Below is a small trained network, with its code and all its weights. Each question gives an input and a target symbol and asks what happens when units are switched off, that is, made to give their printed mean instead of their output.

import numpy as np


def w(rows, s, z=0):
    codes = np.array(rows[::2]) - 128.0
    scale = np.full(codes.shape[1], s)
    scale[-1] = z or s
    return codes * scale


def f(y):
    return np.maximum(y, 0)


def softmax(a):
    e = np.exp(a - a.max(-1, keepdims=True))
    return e / e.sum(-1, keepdims=True)


def log_softmax(a):
    a = a - a.max(-1, keepdims=True)
    return a - np.log(np.exp(a).sum(-1, keepdims=True))


def net(x, mask):
    ids = ['βγδλμτ'.index(c) for c in x.split()]
    T = len(ids)
    res = E[ids] + P[:T]
    u = 0
    for l in range(2):
        q, k, v = (res @ M[l].T for M in (Q, K, V))
        z = softmax(np.where(np.tri(T) > 0, q @ k.T / 3**0.5, -1e9)) @ v
        res = res + np.where(mask[u], z, O[l][:, -1]) @ O[l][:, :-1]
        u += 1
        y = f(res @ A[l][:, :-1].T + A[l][:, -1])
        res = res + np.where(mask[u : u + 4], y, B[l][:, -1]) @ B[l][:, :-1]
        u += 4
    return log_softmax(res[-1] @ U[:, :-1].T + U[:, -1])


Q, K, V, O, A, B = {}, {}, {}, {}, {}, {}
E = w([
[159,72,249,128,97,92,152],'β',
[99,108,206,47,48,91,122],'γ',
[121,151,174,135,146,44,99],'δ',
[134,71,60,150,156,155,118],'λ',
[193,163,130,78,25,68,157],'μ',
[195,67,64,27,89,194,36],'τ',
],0.017)
P = w([
[100,2,236,179,185,197,169],'0',
[88,181,214,159,217,158,183],'1',
[117,199,213,168,209,86,157],'2',
[202,22,208,206,146,45,118],'3',
[138,93,153,160,149,39,101],'4',
[108,120,125,105,141,40,110],'5',
[85,95,94,66,116,50,132],'6',
],0.0066)
Q[0] = w([
[157,121,90,145,125,111,205],'0.h1',
[182,146,194,63,143,115,121],'0.h1',
[157,254,115,157,145,135,130],'0.h1',
],0.0066)
K[0] = w([
[76,221,187,140,179,136,254],'0.h1',
[68,100,88,64,104,97,77],'0.h1',
[108,64,198,151,221,136,139],'0.h1',
],0.0082)
V[0] = w([
[15,103,181,227,151,208,139],'0.h1',
[171,154,81,157,46,114,133],'0.h1',
[3,75,179,157,173,212,99],'0.h1',
],0.0056)
O[0] = w([
[132,44,128,191,119,177,182,4],'0.h1',
[230,137,168,86,202,139,246,96],'0.h1',
[175,18,151,149,110,122,87,123],'0.h1',
],0.011,0.0039)
A[0] = w([
[250,92,150,66,53,105,65,250],'0.n1',
[42,176,174,140,162,82,248,94],'0.n2',
[83,190,102,122,213,196,194,169],'0.n3',
[254,174,126,91,115,158,59,128],'0.n4',
],0.0065,0.0019)
B[0] = w([
[94,246,119,105,143,164,113,247],'0.n1',
[123,115,118,192,122,142,69,152],'0.n2',
[135,127,192,92,106,156,123,132],'0.n3',
[79,127,155,191,168,154,84,181],'0.n4',
],0.013)
Q[1] = w([
[2,187,161,174,143,79,107],'1.h1',
[110,97,175,123,69,117,134],'1.h1',
[100,197,191,90,158,116,83],'1.h1',
],0.0098)
K[1] = w([
[219,157,11,92,109,127,145],'1.h1',
[128,71,138,255,91,115,179],'1.h1',
[116,150,47,79,157,40,52],'1.h1',
],0.0071)
V[1] = w([
[149,153,16,255,159,204,206],'1.h1',
[89,189,122,150,37,218,168],'1.h1',
[182,153,161,132,112,103,147],'1.h1',
],0.0077)
O[1] = w([
[26,146,138,73,140,34,104,1],'1.h1',
[104,187,48,68,233,105,228,242],'1.h1',
[255,29,196,19,220,161,94,75],'1.h1',
],0.0095,0.0099)
A[1] = w([
[172,141,86,98,213,91,127,243],'1.n1',
[156,159,167,111,103,121,105,102],'1.n2',
[173,125,121,130,139,160,255,191],'1.n3',
[124,161,120,127,139,67,189,6],'1.n4',
],0.0095,0.0018)
B[1] = w([
[133,6,136,110,114,116,147,254],'1.n1',
[61,34,39,197,84,64,102,182],'1.n2',
[188,128,199,88,122,114,92,223],'1.n3',
[68,128,61,120,187,130,166,206],'1.n4',
],0.011,0.0086)
U = w([
[74,123,175,153,113,176,183,2],'β',
[171,223,172,103,14,150,194,136],'γ',
[70,228,148,183,167,133,191,129],'δ',
[136,64,2,223,20,179,146,253],'λ',
[58,50,143,25,139,142,149,145],'μ',
[78,148,160,100,59,62,73,87],'τ',
],0.0058,0.0026)

Each question gives the input, a string of symbols that net reads in full, and the target symbol t.
The units are the heads (3 rows each of Q, K, V and O) and the neurons (one row each of A and B). Each row of codes is followed by its name. A weight is (code - 128) times the scale printed after its matrix; where a second scale follows, it is the last column's (O, A, B and U).
mask holds one flag per unit, layer by layer, with each layer's heads first. A switched-off unit (its flag False) gives its mean, the last column of its rows in O or B, instead of its output. The means were averaged over made-up inputs and are rounded, as every weight is.
A unit's drop is (log p(t) with every unit on - log p(t) with that unit switched off) / (log p(t) with every unit on - log p(t) with every unit switched off).
The circuit of an input: a set's keep is (log p(t) with only the set's units on - log p(t) with every unit switched off) / (log p(t) with every unit on - log p(t) with every unit switched off). Starting from all 10 units, units are removed one at a time, each time the one whose removal leaves the highest keep (on an exact tie, the one counted first), for as long as the keep stays at least 0.8.
units of the circuit, in order: the units of the circuit, biggest drop first
unit that matters most: the unit with the biggest drop
k most important neurons: the k neurons with the biggest drops, biggest first
k most important neurons of layer l: the k neurons of layer l with the biggest drops, biggest first
drop of u: that unit's drop, to one decimal
input γ λ μ μ τ λ, target μ: unit that matters most => 0.n1
input β γ τ μ, target δ: 2 most important neurons => (0.n1, 0.n4)
input μ δ γ γ β γ, target γ: 3 most important neurons of layer 1 => (1.n3, 1.n4, 1.n1)
input δ λ λ, target λ: 2 most important neurons => (0.n1, 0.n4)
input γ γ τ μ γ τ λ, target μ: 2 most important neurons of layer 0 => (0.n1, 0.n2)
input τ λ λ β, target τ: units of the circuit, in order => (0.n4, 1.h1)
input γ λ β, target τ: units of the circuit, in order => (1.h1, 0.n1)
input β γ γ μ, target μ: units of the circuit, in order => (1.h1, 1.n1, 0.n1)
input λ γ δ γ, target λ: units of the circuit, in order => (1.h1, 1.n2, 0.n1)
input τ γ β γ γ β, target γ: 2 most important neurons of layer 1 => (1.n3, 1.n4)
input τ λ γ λ γ δ β, target λ: units of the circuit, in order => (0.n4, 1.h1, 1.n2, 0.n1)
input γ δ γ γ γ δ, target λ: units of the circuit, in order => (1.h1, 0.n1)
input γ γ γ β, target γ: 2 most important neurons => (1.n3, 0.n4)
input β μ δ, target μ: most important neuron => (1.n1)
input β γ δ λ τ λ μ, target δ: units of the circuit, in order => (1.n4, 0.n1, 1.h1)
input γ λ τ γ γ δ δ, target λ: units of the circuit, in order => (0.n4, 1.h1, 0.n1)
input λ λ δ, target τ: units of the circuit, in order => (1.h1, 0.n1)
input γ β γ τ μ μ γ, target μ: 2 most important neurons => (0.n4, 1.n1)
input γ μ β, target μ: units of the circuit, in order => (1.h1, 1.n1)
input δ μ γ δ μ γ γ, target μ: units of the circuit, in order => (1.h1)
input τ γ λ γ λ γ μ, target μ: 3 most important neurons => (1.n1, 0.n1, 1.n4)
input β γ δ γ δ γ, target λ: 4 most important neurons => (1.n2, 0.n1, 1.n3, 0.n4)
input λ γ μ γ γ μ δ, target μ: 2 most important neurons => (0.n1, 1.n1)
input γ γ γ, target γ: 2 most important neurons of layer 1 => (1.n3, 1.n1)
input γ λ β λ δ, target τ: drop of 0.n1 => 0.3
input γ γ λ, target λ: drop of 0.h1 => 0.8
input γ γ λ τ γ, target δ: unit that matters most => 0.n1
input β γ λ β τ, target δ: drop of 1.h1 => 0.2
input γ δ δ γ β, target λ: drop of 1.n4 => 0.0
